Here is a tiny trained network, its code and every weight. The questions are about switching its units off for an input and a target symbol, where a switched-off unit gives its printed mean instead of its output.

import numpy as np


def w(rows, s, z=0):
    codes = np.array(rows[::2]) - 128.0
    scale = np.full(codes.shape[1], s)
    scale[-1] = z or s
    return codes * scale


def softmax(a):
    e = np.exp(a - a.max(-1, keepdims=True))
    return e / e.sum(-1, keepdims=True)


def log_softmax(a):
    a = a - a.max(-1, keepdims=True)
    return a - np.log(np.exp(a).sum(-1, keepdims=True))


def net(x, mask):
    ids = ['εημξπτψω'.index(c) for c in x.split()]
    T = len(ids)
    res = E[ids] + P[:T]
    u = 0
    for l in range(3):
        r = res
        for j in range(2):
            rows = slice(3 * j, 3 * j + 3)
            q, k, v = (r @ M[l][rows].T for M in (Q, K, V))
            z = softmax(np.where(np.tri(T) > 0, q @ k.T / 3**0.5, -1e9)) @ v
            o = O[l][rows]
            res = res + np.where(mask[u + j], z, o[:, -1]) @ o[:, :-1]
        u += 2
    return log_softmax(res[-1] @ U[:, :-1].T + U[:, -1])


Q, K, V, O = {}, {}, {}, {}
E = w([
[99,182,61,43],'ε',
[134,147,96,121],'η',
[132,147,119,101],'μ',
[125,154,67,139],'ξ',
[138,97,172,175],'π',
[130,83,133,234],'τ',
[105,112,69,2],'ψ',
[137,17,175,190],'ω',
],0.011)
P = w([
[179,143,186,101],'0',
[52,193,40,162],'1',
[173,33,42,139],'2',
[117,96,186,78],'3',
[32,159,137,113],'4',
[173,1,54,122],'5',
[120,81,188,77],'6',
],0.012)
Q[0] = w([
[254,91,65,109],'L0H1',
[207,89,121,101],'L0H1',
[191,191,145,111],'L0H1',
[93,96,149,140],'L0H2',
[104,128,146,129],'L0H2',
[138,145,111,98],'L0H2',
],0.031)
K[0] = w([
[252,251,94,182],'L0H1',
[186,240,186,161],'L0H1',
[134,231,65,91],'L0H1',
[195,150,132,114],'L0H2',
[131,123,147,98],'L0H2',
[77,150,127,116],'L0H2',
],0.021)
V[0] = w([
[231,241,159,240],'L0H1',
[155,185,90,119],'L0H1',
[200,189,140,71],'L0H1',
[165,98,116,130],'L0H2',
[103,112,139,146],'L0H2',
[2,133,149,157],'L0H2',
],0.01)
O[0] = w([
[7,104,167,134,125],'L0H1',
[121,90,106,80,2],'L0H1',
[109,143,115,39,77],'L0H1',
[145,152,105,82,177],'L0H2',
[141,115,126,123,139],'L0H2',
[151,83,177,202,71],'L0H2',
],0.011,0.003)
Q[1] = w([
[116,122,67,160],'L1H1',
[187,128,47,117],'L1H1',
[73,246,172,146],'L1H1',
[203,144,117,70],'L1H2',
[154,150,196,224],'L1H2',
[193,133,231,54],'L1H2',
],0.012)
K[1] = w([
[58,64,128,128],'L1H1',
[119,167,213,128],'L1H1',
[197,57,156,176],'L1H1',
[121,22,91,127],'L1H2',
[255,135,211,160],'L1H2',
[191,120,50,199],'L1H2',
],0.011)
V[1] = w([
[34,154,1,161],'L1H1',
[52,198,90,129],'L1H1',
[106,195,243,106],'L1H1',
[94,114,55,162],'L1H2',
[186,95,89,179],'L1H2',
[121,176,192,72],'L1H2',
],0.0059)
O[1] = w([
[181,201,32,60,247],'L1H1',
[111,197,99,75,254],'L1H1',
[38,158,145,128,203],'L1H1',
[192,180,96,175,79],'L1H2',
[119,164,168,254,51],'L1H2',
[94,57,143,25,186],'L1H2',
],0.0054,0.0019)
Q[2] = w([
[45,235,157,163],'L2H1',
[194,147,210,99],'L2H1',
[95,168,165,125],'L2H1',
[170,253,136,146],'L2H2',
[97,111,208,124],'L2H2',
[207,65,58,208],'L2H2',
],0.013)
K[2] = w([
[93,127,29,175],'L2H1',
[186,177,179,162],'L2H1',
[99,132,111,158],'L2H1',
[251,177,80,126],'L2H2',
[129,148,182,146],'L2H2',
[117,104,103,215],'L2H2',
],0.015)
V[2] = w([
[134,108,11,187],'L2H1',
[119,241,206,126],'L2H1',
[168,50,152,162],'L2H1',
[148,88,137,178],'L2H2',
[103,187,79,189],'L2H2',
[179,166,223,103],'L2H2',
],0.013)
O[2] = w([
[44,31,157,62,2],'L2H1',
[255,160,165,165,151],'L2H1',
[170,41,55,105,57],'L2H1',
[45,194,106,144,78],'L2H2',
[125,254,147,106,76],'L2H2',
[153,55,35,167,142],'L2H2',
],0.0095,0.0069)
U = w([
[157,192,23,2,99],'ε',
[103,130,195,44,229],'η',
[160,118,193,83,110],'μ',
[127,180,172,65,90],'ξ',
[169,116,219,169,42],'π',
[57,173,136,242,121],'τ',
[109,72,103,29,255],'ψ',
[139,96,50,149,98],'ω',
],0.0086,0.0053)

Each question gives the input, a string of symbols that net reads in full, and the target symbol t.
The units are the heads (3 rows each of Q, K, V and O). Each row of codes is followed by its name. A weight is (code - 128) times the scale printed after its matrix; where a second scale follows, it is the last column's (O and U).
mask holds one flag per head, layer by layer. A switched-off head (its flag False) gives its mean, the last column of its rows in O, instead of its output. The means were averaged over made-up inputs and are rounded, as every weight is.
A unit's drop is (log p(t) with every unit on - log p(t) with that unit switched off) / (log p(t) with every unit on - log p(t) with every unit switched off).
The circuit of an input: a set's keep is (log p(t) with only the set's units on - log p(t) with every unit switched off) / (log p(t) with every unit on - log p(t) with every unit switched off). Starting from all 6 units, units are removed one at a time, each time the one whose removal leaves the highest keep (on an exact tie, the one counted first), for as long as the keep stays at least 0.8.
circuit, biggest first: the units of the circuit, biggest drop first
unit that matters most: the unit with the biggest drop
which heads matter: for each layer, one digit per head in row order, 1 if its drop is at least 0.15 and else 0, layers parted by /
input μ ε ε, target π: which heads matter => 11 / 01 / 11
input μ π π π τ, target η: circuit, biggest first => [L2H1]
input μ π ω π, target ω: circuit, biggest first => [L0H1; L2H2; L2H1]
input ω μ η π τ η, target ε: which heads matter => 00 / 10 / 11
input π π μ η ω ε, target ω: which heads matter => 11 / 11 / 11
input ε π ψ, target ξ: which heads matter => 11 / 00 / 11
input ω ε μ τ ε, target τ: which heads matter => 11 / 00 / 01
input ξ τ ω, target η: circuit, biggest first => [L0H1; L2H2]
input τ η ω ω ξ, target τ: which heads matter => 10 / 01 / 01
input ω ξ π π ψ τ, target ε: circuit, biggest first => [L2H2; L2H1; L1H1]
input π τ ξ ω ω ψ ψ, target ψ: circuit, biggest first => [L0H1; L2H1]
input ε τ ξ, target ξ: which heads matter => 10 / 00 / 11
input ξ ξ ξ ω ω ε, target η: which heads matter => 11 / 00 / 11
input μ ε ψ, target π: circuit, biggest first => [L2H1; L0H2]
input ξ ω ψ ω τ ξ, target η: circuit, biggest first => [L0H1; L2H2; L1H2; L2H1]
input τ π η μ μ ε, target ψ: unit that matters most => L0H1
input τ τ η, target ψ: which heads matter => 11 / 10 / 10
input ω ψ η ω ε, target τ: circuit, biggest first => [L0H2; L2H2]
input τ ξ ψ τ τ μ, target ψ: which heads matter => 11 / 00 / 10
input ξ η ω τ ψ, target τ: circuit, biggest first => [L0H1; L2H2; L0H2]
input ξ ω τ π τ, target η: circuit, biggest first => [L2H1; L2H2; L1H1]
input π ξ η μ τ μ, target ω: unit that matters most => L0H2
input π ω ψ μ π ψ, target ω: which heads matter => 10 / 11 / 11
input ψ π π ω η τ, target τ: which heads matter => 10 / 00 / 11
input ε ψ ε, target ξ: which heads matter => 01 / 00 / 11
input ψ τ ω ε ω μ, target τ: circuit, biggest first => [L0H1; L2H2]
input ω ξ π ψ τ, target ε: circuit, biggest first => [L0H1]
